Read these off the matrix that follows.
1) Which number is the top-right entry?
2) Which number is the entry just right of 19?
3) Which number is the entry just right of the smallest entry?
4) Which number is the smallest entry in the last row?
5) Which number is the 4th-last entry, reading row by row?
6) Which number is the bottom-left entry?
7) Which number is the entry just right of the largest entry?
8) Which number is the entry just left of the largest entry?
1,-2,8,2,-1,26,-39,19,-24,12,-24
2,-2,8,2,-1,29,-42,21,-28,11,-24
1,-2,8,1,-2,25,-38,18,-23,12,-24
3,-2,8,3,-2,30,-44,23,-30,11,-25
-1,-2,7,0,-1,23,-33,16,-19,13,-24
2,-2,9,3,-1,28,-41,21,-27,11,-25
0,-2,8,1,-1,25,-36,17,-22,12,-24
-1,-2,7,0,-1,24,-35,17,-20,13,-25
3,-2,8,3,-1,29,-44,22,-29,11,-25
1,-2,9,2,-2,27,-40,20,-26,11,-25
3,-2,9,3,-2,31,-45,23,-31,10,-25
-2,-2,7,-1,-1,22,-32,14,-16,14,-25
1) -24
2) -24
3) 23
4) -32
5) 14
6) -2
7) -45
8) -2

1,-20,3,2,0,-4,14,-45,-23,-4,-1,-2
3,0,8,-6,8,3,-6,-6,-11,0,0,5
2,-8,0,-13,8,-3,5,-7,2,-7,4,11
7,9,8,-6,-17,-11,1,-16,14,-5,-6,-21
-10,34,11,4,16,4,11,13,15,-29,-22,-7
The entry just right of -17 is -11
Which number is the entry in the top-left corner?
Answer: 1
Which number is the last entry in the row that holds the smallest entry?
Answer: -2
The third-last entry, reading row by row: -29
Which number is the top entry of the column that holds the largest entry?
Answer: -20
Which number is the entry in the bottom-left corner?
Answer: -10
The entry directly above the largest entry -> 9
The third entry on the diagonal from the top-right corner is -7
Which number is the fourth-last entry, reading row by row?
Answer: 15
Which number is the 5th entry from the end, reading row by row?
Answer: 13
Which number is the entry directly below -17?
Answer: 16
The entry in the bottom-right corner is -7
The smallest entry in the first row: -45
The 3rd entry in reading order: 3
The largest entry in the first row -> 14
Which number is the entry just right of the smallest entry?
Answer: -23
Which number is the entry directly below the smallest entry?
Answer: -6
The largest entry in the last column is 11
Which number is the second entry from the end, reading row by row?
Answer: -22

Questions about the row below.
1) The entry just left of -9.22?
2) The entry just right of 11.60?
3) The smallest entry?
 16.59   11.60    5.22  -12.34   11.30  -10.19   13.02    4.75   14.48    7.78  -13.57   -9.94   -9.22   15.13
1) -9.94
2) 5.22
3) -13.57

Read these off the table that follows. Rows and columns are numbered from 0.
1) What is the entry at row 0, column 1?
2) What is the top-left entry?
3) What is the entry in the bottom-left corner?
4) What is the entry just right of the largest entry?
5) What is the entry directly below -34?
6) What is the entry in row 0 and column 2?
7) What is the entry just left of 25?
 13    2  -16   -2  -15    2  -18  -34   -3
  2   -4   -4   -1  -19    3  -18  -36    4
 11    5   -9   -1  -12    0  -13  -37  -11
 -1   23  -16    1    1   10    4    7   -1
 -2   24  -14   -4   16    8   25    5   -3
  2   29  -14   -6   11    9   16    9    1
1) 2
2) 13
3) 2
4) -14
5) -36
6) -16
7) 8

Read these off the matrix that follows.
1) Give the entry just left of the smallest entry.
2) Give the entry just right of 55.94.
[[  46.55  162.88   86.66   37.18   67.22   18.28   78.01   74.79  137.45
    42.68  109.09   67.18   66.78  115.64   67.54   34.49]
 [  46.55  195.26  117.63   30.00   61.74   18.31   78.01   62.57  176.37
    23.67  116.06   55.93   81.10  117.10   59.38   30.77]
 [  46.55  150.12   82.64   30.37   58.32    0.16   85.86   76.38  132.27
    46.18  103.79   68.27   66.78  116.92   77.38   39.87]
 [  46.55  144.73  106.29   25.13   31.14  128.46   66.59   67.05   60.55
    44.74  127.48   69.13   66.78  108.66   13.33   35.17]
 [ -53.86  195.26   78.01  -59.53 -128.74  138.28   57.86   78.21  -76.64
   100.67  242.88  145.16   -6.95  149.63  -91.79   11.15]
 [  29.06  284.89  241.00  -11.89  -57.04  280.25   36.24   13.88   95.96
   -20.67  226.05   68.27   88.53  133.63 -129.76  -14.28]
 [  49.42   99.09   74.77   52.11   56.16   62.81   78.01   79.49   82.73
    68.01   98.02   68.27   66.78   97.78   57.72   55.74]
 [  47.82  195.26  137.24   31.67   57.79   75.88   78.01   54.83  152.23
    12.23  122.07   58.18   88.91  116.29   45.27   30.77]
 [  46.55  320.99  238.61   22.63   56.16   75.88   78.01   14.82  258.94
   -64.02  142.24   19.56  120.70  133.40   10.93   -3.48]
 [  47.73  279.08  223.36   22.64   56.16  112.39   76.83   20.84  210.36
   -43.75  143.30   32.13  118.80  120.10    4.63    4.09]
 [  23.61  118.68   57.76   22.64   18.25   46.53   78.01   86.20   38.82
    91.20  127.48   95.61   41.73  117.10   45.27   38.26]
 [ -42.20  271.84   55.94  -31.21   41.70 -232.21  132.07   86.92  208.43
    42.68  138.20   68.63   27.79  175.60  111.52   15.97]
 [ -92.49  195.26   47.77  -94.29 -165.10   98.60   66.36   90.14 -107.08
   125.70  266.30  172.83  -36.10  170.75  -98.96    6.25]
 [  52.36  102.12   82.64   53.49   56.16   82.08   78.01   76.38   78.50
    57.01  101.39   68.27   66.78   94.30   45.27   56.39]
 [  24.90  205.01   82.64   22.64   56.16  -92.73  103.95   76.38  179.19
    41.78  122.32   68.27   66.78  126.64   89.11   30.77]]
1) 41.70
2) -31.21

array([[ 14,  38,  16, -14,  11,  -3,   4,  20,   9,  29,  14,  23,   2,
         19,  24,  25],
       [ 14,  30,   0,   2,  29,  47,  46,  -9,  16, -22,  29, -12,  -6,
        -30, -42, -11]])
The entry just left of the largest entry -> 29
The entry just right of 20: 9
Give the entry just left of -42.
-30
Give the entry just right of the largest entry.
46
Give the entry just left of 9.
20
Give the entry just right of the smallest entry.
-11
